Here is a tiny trained network, its code and every weight. The questions are about switching its units off for an input and a target symbol, where a switched-off unit gives its printed mean instead of its output.

import numpy as np


def w(rows, s, z=0):
    codes = np.array(rows[::2]) - 128.0
    scale = np.full(codes.shape[1], s)
    scale[-1] = z or s
    return codes * scale


def norm(h):
    return h / np.sqrt((h * h).mean(-1, keepdims=True) + 1e-5)


def f(y):
    return np.maximum(y, 0)


def softmax(a):
    e = np.exp(a - a.max(-1, keepdims=True))
    return e / e.sum(-1, keepdims=True)


def log_softmax(a):
    a = a - a.max(-1, keepdims=True)
    return a - np.log(np.exp(a).sum(-1, keepdims=True))


def net(x, mask):
    ids = ['θλμπτω'.index(c) for c in x.split()]
    T = len(ids)
    res = E[ids] + P[:T]
    u = 0
    for l in range(2):
        r = norm(res)
        for j in range(3):
            rows = slice(4 * j, 4 * j + 4)
            q, k, v = (r @ M[l][rows].T for M in (Q, K, V))
            z = softmax(np.where(np.tri(T) > 0, q @ k.T / 4**0.5, -1e9)) @ v
            o = O[l][rows]
            res = res + np.where(mask[u + j], z, o[:, -1]) @ o[:, :-1]
        u += 3
        y = f(norm(res) @ A[l][:, :-1].T + A[l][:, -1])
        res = res + np.where(mask[u : u + 8], y, B[l][:, -1]) @ B[l][:, :-1]
        u += 8
    return log_softmax(norm(res)[-1] @ U[:, :-1].T + U[:, -1])


Q, K, V, O, A, B = {}, {}, {}, {}, {}, {}
E = w([
[60,54,50],'θ',
[5,254,238],'λ',
[68,161,87],'μ',
[217,173,151],'π',
[100,152,36],'τ',
[85,132,94],'ω',
],0.0094)
P = w([
[215,109,111],'0',
[9,179,145],'1',
[67,255,13],'2',
[103,226,29],'3',
[87,204,35],'4',
[124,186,44],'5',
[128,171,47],'6',
[121,154,52],'7',
[170,144,46],'8',
[187,157,142],'9',
[117,104,58],'10',
[139,91,66],'11',
[158,70,44],'12',
[115,63,116],'13',
],0.009)
Q[0] = w([
[113,65,88],'L0H1',
[194,210,78],'L0H1',
[176,175,151],'L0H1',
[191,163,161],'L0H1',
[89,85,244],'L0H2',
[109,117,36],'L0H2',
[80,137,243],'L0H2',
[158,96,79],'L0H2',
[14,115,39],'L0H3',
[175,217,193],'L0H3',
[95,240,152],'L0H3',
[217,193,175],'L0H3',
],0.011)
K[0] = w([
[120,102,146],'L0H1',
[69,183,104],'L0H1',
[119,190,136],'L0H1',
[99,164,119],'L0H1',
[105,177,213],'L0H2',
[144,79,110],'L0H2',
[158,235,203],'L0H2',
[112,68,134],'L0H2',
[104,99,35],'L0H3',
[117,252,191],'L0H3',
[154,223,123],'L0H3',
[145,188,230],'L0H3',
],0.014)
V[0] = w([
[125,222,95],'L0H1',
[153,211,2],'L0H1',
[172,115,137],'L0H1',
[221,154,192],'L0H1',
[193,97,198],'L0H2',
[150,23,44],'L0H2',
[71,36,123],'L0H2',
[170,225,126],'L0H2',
[99,79,96],'L0H3',
[175,45,46],'L0H3',
[72,37,138],'L0H3',
[99,160,113],'L0H3',
],0.0071)
O[0] = w([
[25,76,80,198],'L0H1',
[50,73,157,253],'L0H1',
[122,94,146,101],'L0H1',
[201,54,27,62],'L0H1',
[215,126,118,43],'L0H2',
[150,212,74,204],'L0H2',
[120,240,101,144],'L0H2',
[103,6,166,123],'L0H2',
[254,140,33,146],'L0H3',
[219,110,147,152],'L0H3',
[184,171,85,107],'L0H3',
[128,162,96,158],'L0H3',
],0.0054,0.0071)
A[0] = w([
[144,169,55,143],'L0N1',
[121,248,170,140],'L0N2',
[127,79,102,119],'L0N3',
[124,73,211,116],'L0N4',
[209,119,132,135],'L0N5',
[140,98,189,118],'L0N6',
[79,70,120,128],'L0N7',
[203,102,130,6],'L0N8',
],0.012,0.019)
B[0] = w([
[98,158,199,253],'L0N1',
[5,55,79,217],'L0N2',
[138,85,126,135],'L0N3',
[79,194,71,146],'L0N4',
[90,197,183,137],'L0N5',
[90,162,62,134],'L0N6',
[184,140,88,181],'L0N7',
[41,214,2,128],'L0N8',
],0.0099,0.0081)
Q[1] = w([
[24,153,121],'L1H1',
[67,141,92],'L1H1',
[103,41,141],'L1H1',
[43,118,133],'L1H1',
[142,191,165],'L1H2',
[174,86,58],'L1H2',
[131,159,159],'L1H2',
[122,66,163],'L1H2',
[255,153,94],'L1H3',
[79,107,115],'L1H3',
[28,143,115],'L1H3',
[228,82,183],'L1H3',
],0.014)
K[1] = w([
[245,132,146],'L1H1',
[222,124,187],'L1H1',
[160,137,46],'L1H1',
[249,165,126],'L1H1',
[66,149,48],'L1H2',
[120,64,175],'L1H2',
[94,171,91],'L1H2',
[197,103,130],'L1H2',
[34,42,205],'L1H3',
[170,143,71],'L1H3',
[190,140,34],'L1H3',
[12,135,215],'L1H3',
],0.011)
V[1] = w([
[211,172,177],'L1H1',
[99,109,133],'L1H1',
[36,169,92],'L1H1',
[199,114,103],'L1H1',
[85,24,183],'L1H2',
[141,153,19],'L1H2',
[196,195,48],'L1H2',
[134,23,9],'L1H2',
[170,105,97],'L1H3',
[221,73,122],'L1H3',
[83,149,164],'L1H3',
[152,174,150],'L1H3',
],0.015)
O[1] = w([
[138,206,93,140],'L1H1',
[126,105,133,123],'L1H1',
[75,90,134,181],'L1H1',
[175,151,53,95],'L1H1',
[191,198,227,131],'L1H2',
[39,67,138,229],'L1H2',
[65,5,91,13],'L1H2',
[58,93,219,133],'L1H2',
[166,79,90,115],'L1H3',
[203,110,81,2],'L1H3',
[87,182,166,136],'L1H3',
[115,157,93,93],'L1H3',
],0.015,0.0042)
A[1] = w([
[232,97,125,80],'L1N1',
[194,80,141,159],'L1N2',
[208,106,122,90],'L1N3',
[172,59,97,97],'L1N4',
[175,213,158,133],'L1N5',
[46,8,194,178],'L1N6',
[109,123,138,116],'L1N7',
[120,96,139,7],'L1N8',
],0.013,0.015)
B[1] = w([
[162,149,191,141],'L1N1',
[150,80,170,158],'L1N2',
[200,167,174,139],'L1N3',
[171,200,148,141],'L1N4',
[158,65,132,154],'L1N5',
[230,145,53,248],'L1N6',
[131,142,116,137],'L1N7',
[249,218,62,128],'L1N8',
],0.012,0.014)
U = w([
[115,98,220,146],'θ',
[161,248,218,94],'λ',
[116,46,102,81],'μ',
[183,149,189,253],'π',
[46,99,12,75],'τ',
[170,218,86,29],'ω',
],0.012,0.003)

Each question gives the input, a string of symbols that net reads in full, and the target symbol t.
The units are the heads (4 rows each of Q, K, V and O) and the neurons (one row each of A and B). Each row of codes is followed by its name. A weight is (code - 128) times the scale printed after its matrix; where a second scale follows, it is the last column's (O, A, B and U).
mask holds one flag per unit, layer by layer, with each layer's heads first. A switched-off unit (its flag False) gives its mean, the last column of its rows in O or B, instead of its output. The means were averaged over made-up inputs and are rounded, as every weight is.
A unit's drop is (log p(t) with every unit on - log p(t) with that unit switched off) / (log p(t) with every unit on - log p(t) with every unit switched off).
The circuit of an input: a set's keep is (log p(t) with only the set's units on - log p(t) with every unit switched off) / (log p(t) with every unit on - log p(t) with every unit switched off). Starting from the 12 units with the biggest drops (on a tie, the unit counted first), units are removed one at a time, each time the one whose removal leaves the highest keep (on an exact tie, the one counted first), for as long as the keep stays at least 0.8.
circuit, biggest first: the units of the circuit, biggest drop first
unit that matters most: the unit with the biggest drop
top k neurons: the k neurons with the biggest drops, biggest first
top k neurons in layer l: the k neurons of layer l with the biggest drops, biggest first
heads that matter: for each layer, one digit per head in row order, 1 if its drop is at least 0.15 and else 0, layers parted by /
input π π θ μ τ λ π π λ θ μ ω θ, target ω: unit that matters most	L0H1
input τ π τ μ θ μ π λ, target π: heads that matter	111 / 101
input π λ τ π θ λ ω λ π τ θ τ θ τ, target ω: circuit, biggest first	(L0H1 L1H1)
input μ θ ω μ π λ, target μ: heads that matter	000 / 101
input μ τ μ ω ω ω θ θ τ θ θ λ τ, target μ: heads that matter	000 / 101
input λ θ π θ π θ μ μ ω π λ π, target θ: heads that matter	000 / 100
input τ ω λ, target π: top 2 neurons	(L0N3 L0N4)
input μ λ μ λ μ θ μ ω ω θ π λ π ω, target μ: heads that matter	101 / 101
input π ω ω τ τ τ λ ω π π θ θ ω, target ω: heads that matter	110 / 100
input τ θ θ ω ω μ, target π: top 2 neurons	(L0N2 L0N3)
input τ θ λ θ μ ω λ ω θ λ θ π θ θ, target π: circuit, biggest first	(L0N2 L0H3)
input ω θ θ θ π π ω μ λ π ω λ θ, target λ: heads that matter	000 / 000
input θ θ ω θ π, target τ: circuit, biggest first	(L0H2 L1H2)
input μ π θ θ θ λ θ λ λ θ, target μ: heads that matter	000 / 100
input θ θ θ τ ω τ μ λ θ τ, target τ: heads that matter	011 / 010
input θ ω π τ π λ, target τ: unit that matters most	L0H2
input μ θ μ θ τ π π ω τ ω θ θ, target μ: top 4 neurons	(L0N7 L0N1 L0N2 L0N4)
input π π μ π λ τ μ μ ω π μ θ θ, target ω: top 4 neurons	(L0N2 L0N1 L0N7 L0N5)
input ω ω θ θ π π μ, target λ: top 2 neurons	(L0N5 L0N2)
input μ π θ λ τ ω λ τ θ ω μ, target μ: unit that matters most	L0N7
input π ω π τ μ π θ λ π ω μ λ π ω, target ω: top 2 neurons	(L0N2 L0N1)
input τ θ λ θ θ π π, target π: top 3 neurons	(L0N3 L0N4 L0N2)
input τ π μ, target π: heads that matter	111 / 111
input ω θ ω ω τ θ π π λ τ θ θ, target λ: top 2 neurons in layer 0	(L0N5 L0N2)
input τ π τ μ λ π θ τ λ τ θ, target π: top 2 neurons in layer 0	(L0N2 L0N7)
input λ θ θ τ ω θ θ μ μ, target θ: heads that matter	000 / 101
input π ω μ τ π ω λ, target ω: unit that matters most	L0N2
input τ θ π ω π θ θ τ τ τ, target π: top 4 neurons	(L0N2 L0N3 L0N7 L0N4)
input μ λ μ ω λ θ θ θ τ ω ω θ μ, target μ: top 3 neurons	(L0N7 L0N1 L0N2)
input π π λ θ ω μ θ ω ω π, target ω: top 3 neurons in layer 0	(L0N2 L0N1 L0N5)
